Below are the code and all the weights of a small trained network. Each question names an input and a class and asks about switching units off, where a switched-off unit gives its printed mean instead of its output.

import numpy as np


def w(rows, s, z=0):
    codes = np.array(rows[::2]) - 128.0
    scale = np.full(codes.shape[1], s)
    scale[-1] = z or s
    return codes * scale


def norm(h):
    return h / np.sqrt((h * h).mean(-1, keepdims=True) + 1e-5)


def f(y):
    return y / 2 * (1 + np.tanh(0.7978845608 * (y + 0.044715 * y**3)))


def log_softmax(a):
    a = a - a.max(-1, keepdims=True)
    return a - np.log(np.exp(a).sum(-1, keepdims=True))


def net(x, mask):
    res = np.array(x, float).reshape(1, 7) / 4 @ E
    u = 0
    for l in range(2):
        y = f(norm(res) @ A[l][:, :-1].T + A[l][:, -1])
        res = res + np.where(mask[u : u + 8], y, B[l][:, -1]) @ B[l][:, :-1]
        u += 8
    return log_softmax(norm(res)[-1] @ U[:, :-1].T + U[:, -1])


A, B = {}, {}
E = w([
[105,118,254,97],'x0',
[89,176,137,165],'x1',
[202,151,135,228],'x2',
[114,136,139,122],'x3',
[111,239,225,140],'x4',
[203,199,240,96],'x5',
[224,158,103,67],'x6',
],0.0084)
A[0] = w([
[101,109,101,137,31],'0.n0',
[138,112,126,143,48],'0.n1',
[80,137,104,214,4],'0.n2',
[150,241,80,194,25],'0.n3',
[100,119,87,45,160],'0.n4',
[246,150,66,123,164],'0.n5',
[135,225,172,188,204],'0.n6',
[129,169,73,84,175],'0.n7',
],0.012,0.0044)
B[0] = w([
[124,109,98,151,124],'0.n0',
[128,111,139,142,111],'0.n1',
[63,128,105,160,150],'0.n2',
[147,229,254,140,177],'0.n3',
[58,199,155,230,193],'0.n4',
[190,206,100,203,231],'0.n5',
[142,170,243,102,254],'0.n6',
[90,229,113,183,177],'0.n7',
],0.0073,0.0065)
A[1] = w([
[84,120,242,21,202],'1.n0',
[171,152,148,108,55],'1.n1',
[216,116,144,116,180],'1.n2',
[195,66,208,126,252],'1.n3',
[65,90,107,113,32],'1.n4',
[138,147,123,12,244],'1.n5',
[46,102,142,119,170],'1.n6',
[160,100,168,8,204],'1.n7',
],0.012,0.003)
B[1] = w([
[216,203,208,152,254],'1.n0',
[112,127,102,101,146],'1.n1',
[54,254,79,117,169],'1.n2',
[81,225,162,149,202],'1.n3',
[119,135,51,191,142],'1.n4',
[158,140,163,224,156],'1.n5',
[173,210,98,153,175],'1.n6',
[125,128,177,160,173],'1.n7',
],0.007,0.0084)
U = w([
[142,41,84,37,2],'0',
[3,122,57,145,142],'1',
[76,192,252,122,234],'2',
],0.014,0.0032)

Each question gives the input, the list of numbers given to net, and the class t.
The units are the neurons (one row each of A and B). Each row of codes is followed by its name. A weight is (code - 128) times the scale printed after its matrix; where a second scale follows, it is the last column's (A, B and U).
mask holds one flag per neuron, layer by layer. A switched-off neuron (its flag False) gives its mean, the last column of its row in B, instead of its output. The means were averaged over made-up inputs and are rounded, as every weight is.
A unit's drop is (log p(t) with every unit on - log p(t) with that unit switched off) / (log p(t) with every unit on - log p(t) with every unit switched off).
The circuit of an input: a set's keep is (log p(t) with only the set's units on - log p(t) with every unit switched off) / (log p(t) with every unit on - log p(t) with every unit switched off). Starting from the 12 units with the biggest drops (on a tie, the unit counted first), units are removed one at a time, each time the one whose removal leaves the highest keep (on an exact tie, the one counted first), for as long as the keep stays at least 0.8.
circuit, biggest first: the units of the circuit, biggest drop first
k most important neurons: the k neurons with the biggest drops, biggest first
drop when u is switched off: that unit's drop, to one decimal
input [-5,-6,4,-8,-6,4,0], class 1: circuit, biggest first => (1.n0 0.n6)
input [0,6,1,-6,-1,-3,7], class 1: circuit, biggest first => (1.n0)
input [2,-6,0,0,-7,-1,-3], class 0: circuit, biggest first => (0.n6 1.n2)
input [7,5,-6,-4,-3,-6,1], class 1: circuit, biggest first => (0.n6 1.n4)
input [6,-7,1,6,-5,-4,5], class 1: circuit, biggest first => (1.n0 0.n6 0.n4)
input [-4,7,-3,6,3,-6,2], class 1: 2 most important neurons => (1.n0 0.n6)
input [-6,1,0,-1,-8,7,0], class 1: circuit, biggest first => (1.n0 0.n6)
input [0,-4,1,-4,-2,-2,0], class 0: circuit, biggest first => (0.n6 1.n3 0.n3)
input [3,-8,5,-2,1,-5,-7], class 1: drop when 0.n6 is switched off => 0.1
input [-5,-1,-1,4,-2,2,7], class 1: drop when 0.n5 is switched off => -0.1
